Here is a tiny trained network, its code and every weight. The questions are about switching its units off for an input and a class, where a switched-off unit gives its printed mean instead of its output.

import numpy as np


def w(rows, s, z=0):
    codes = np.array(rows[::2]) - 128.0
    scale = np.full(codes.shape[1], s)
    scale[-1] = z or s
    return codes * scale


def f(y):
    return y / 2 * (1 + np.tanh(0.7978845608 * (y + 0.044715 * y**3)))


def log_softmax(a):
    a = a - a.max(-1, keepdims=True)
    return a - np.log(np.exp(a).sum(-1, keepdims=True))


def net(x, mask):
    res = np.array(x, float).reshape(1, 3) / 4 @ E
    y = f(res @ A[0][:, :-1].T + A[0][:, -1])
    res = res + np.where(mask, y, B[0][:, -1]) @ B[0][:, :-1]
    return log_softmax(res[-1] @ U[:, :-1].T + U[:, -1])


A, B = {}, {}
E = w([
[249,120,158,74,141,221,171],'x0',
[5,98,194,65,156,123,166],'x1',
[112,65,168,215,29,158,167],'x2',
],0.013)
A[0] = w([
[130,175,100,83,206,122,93,117],'neuron 0',
[118,65,155,163,45,186,138,139],'neuron 1',
[120,157,57,38,157,128,124,188],'neuron 2',
[169,111,142,86,154,177,187,77],'neuron 3',
[133,112,174,165,67,120,173,170],'neuron 4',
[97,118,123,198,132,42,119,98],'neuron 5',
[137,192,104,37,171,113,38,138],'neuron 6',
[43,92,158,102,161,119,147,20],'neuron 7',
[94,86,130,227,41,174,180,143],'neuron 8',
[202,94,154,80,140,229,153,69],'neuron 9',
[64,159,63,176,129,76,80,53],'neuron 10',
[123,174,101,78,114,128,124,23],'neuron 11',
[176,163,3,179,89,139,92,25],'neuron 12',
[76,103,186,78,161,153,164,3],'neuron 13',
[196,132,106,177,111,103,55,29],'neuron 14',
],0.014,0.0031)
B[0] = w([
[221,62,163,115,202,114,65,215],'neuron 0',
[176,27,124,57,157,129,63,218],'neuron 1',
[154,63,91,76,100,165,94,210],'neuron 2',
[59,182,97,254,53,162,127,204],'neuron 3',
[181,30,99,120,169,64,82,193],'neuron 4',
[101,106,84,240,84,202,159,192],'neuron 5',
[212,39,101,104,203,101,99,239],'neuron 6',
[48,175,184,89,43,75,148,190],'neuron 7',
[193,83,134,98,187,105,80,237],'neuron 8',
[25,181,29,231,164,185,140,250],'neuron 9',
[93,167,40,253,134,245,151,209],'neuron 10',
[163,111,144,126,155,117,135,152],'neuron 11',
[66,183,241,28,81,53,199,226],'neuron 12',
[77,204,222,73,54,78,219,187],'neuron 13',
[58,185,212,72,54,66,193,201],'neuron 14',
],0.0086,0.02)
U = w([
[141,48,121,73,185,117,93,161],'0',
[66,203,64,252,128,162,141,190],'1',
[63,224,229,29,80,94,171,2],'2',
],0.011,0.0026)

Each question gives the input, the list of numbers given to net, and the class t.
The units are the neurons (one row each of A and B). Each row of codes is followed by its name. A weight is (code - 128) times the scale printed after its matrix; where a second scale follows, it is the last column's (A, B and U).
mask holds one flag per neuron, in row order. A switched-off neuron (its flag False) gives its mean, the last column of its row in B, instead of its output. The means were averaged over made-up inputs and are rounded, as every weight is.
A unit's drop is (log p(t) with every unit on - log p(t) with that unit switched off) / (log p(t) with every unit on - log p(t) with every unit switched off).
The circuit of an input: a set's keep is (log p(t) with only the set's units on - log p(t) with every unit switched off) / (log p(t) with every unit on - log p(t) with every unit switched off). Starting from the 12 units with the biggest drops (on a tie, the unit counted first), units are removed one at a time, each time the one whose removal leaves the highest keep (on an exact tie, the one counted first), for as long as the keep stays at least 0.8.
units of the circuit, in order: the units of the circuit, biggest drop first
unit that matters most: the unit with the biggest drop
top k neurons: the k neurons with the biggest drops, biggest first
drop of u: that unit's drop, to one decimal
input [3,-1,-2], class 1: unit that matters most => neuron 1
input [-8,2,-7], class 1: top 3 neurons => neuron 10; neuron 5; neuron 1
input [7,-3,6], class 1: top 3 neurons => neuron 9; neuron 3; neuron 6
input [3,-4,-1], class 2: top 4 neurons => neuron 10; neuron 12; neuron 5; neuron 14
input [5,-1,-4], class 1: top 4 neurons => neuron 9; neuron 3; neuron 1; neuron 8
input [6,-7,2], class 2: top 3 neurons => neuron 12; neuron 14; neuron 10
input [-7,5,7], class 0: top 4 neurons => neuron 8; neuron 1; neuron 9; neuron 4
input [6,-6,0], class 1: top 3 neurons => neuron 9; neuron 3; neuron 13
input [6,-8,8], class 0: top 3 neurons => neuron 1; neuron 8; neuron 4
input [7,6,-2], class 1: top 3 neurons => neuron 9; neuron 3; neuron 12
input [7,-7,3], class 1: top 4 neurons => neuron 9; neuron 3; neuron 13; neuron 7
input [0,8,-5], class 2: top 2 neurons => neuron 13; neuron 7
input [1,-8,5], class 2: top 2 neurons => neuron 12; neuron 14
input [-8,6,8], class 0: units of the circuit, in order => neuron 8
input [8,-7,-5], class 1: top 2 neurons => neuron 9; neuron 3
input [-7,3,8], class 0: drop of neuron 8 => 1.7
input [-4,-7,8], class 0: drop of neuron 8 => 0.9
input [-7,8,8], class 0: drop of neuron 1 => 2.5
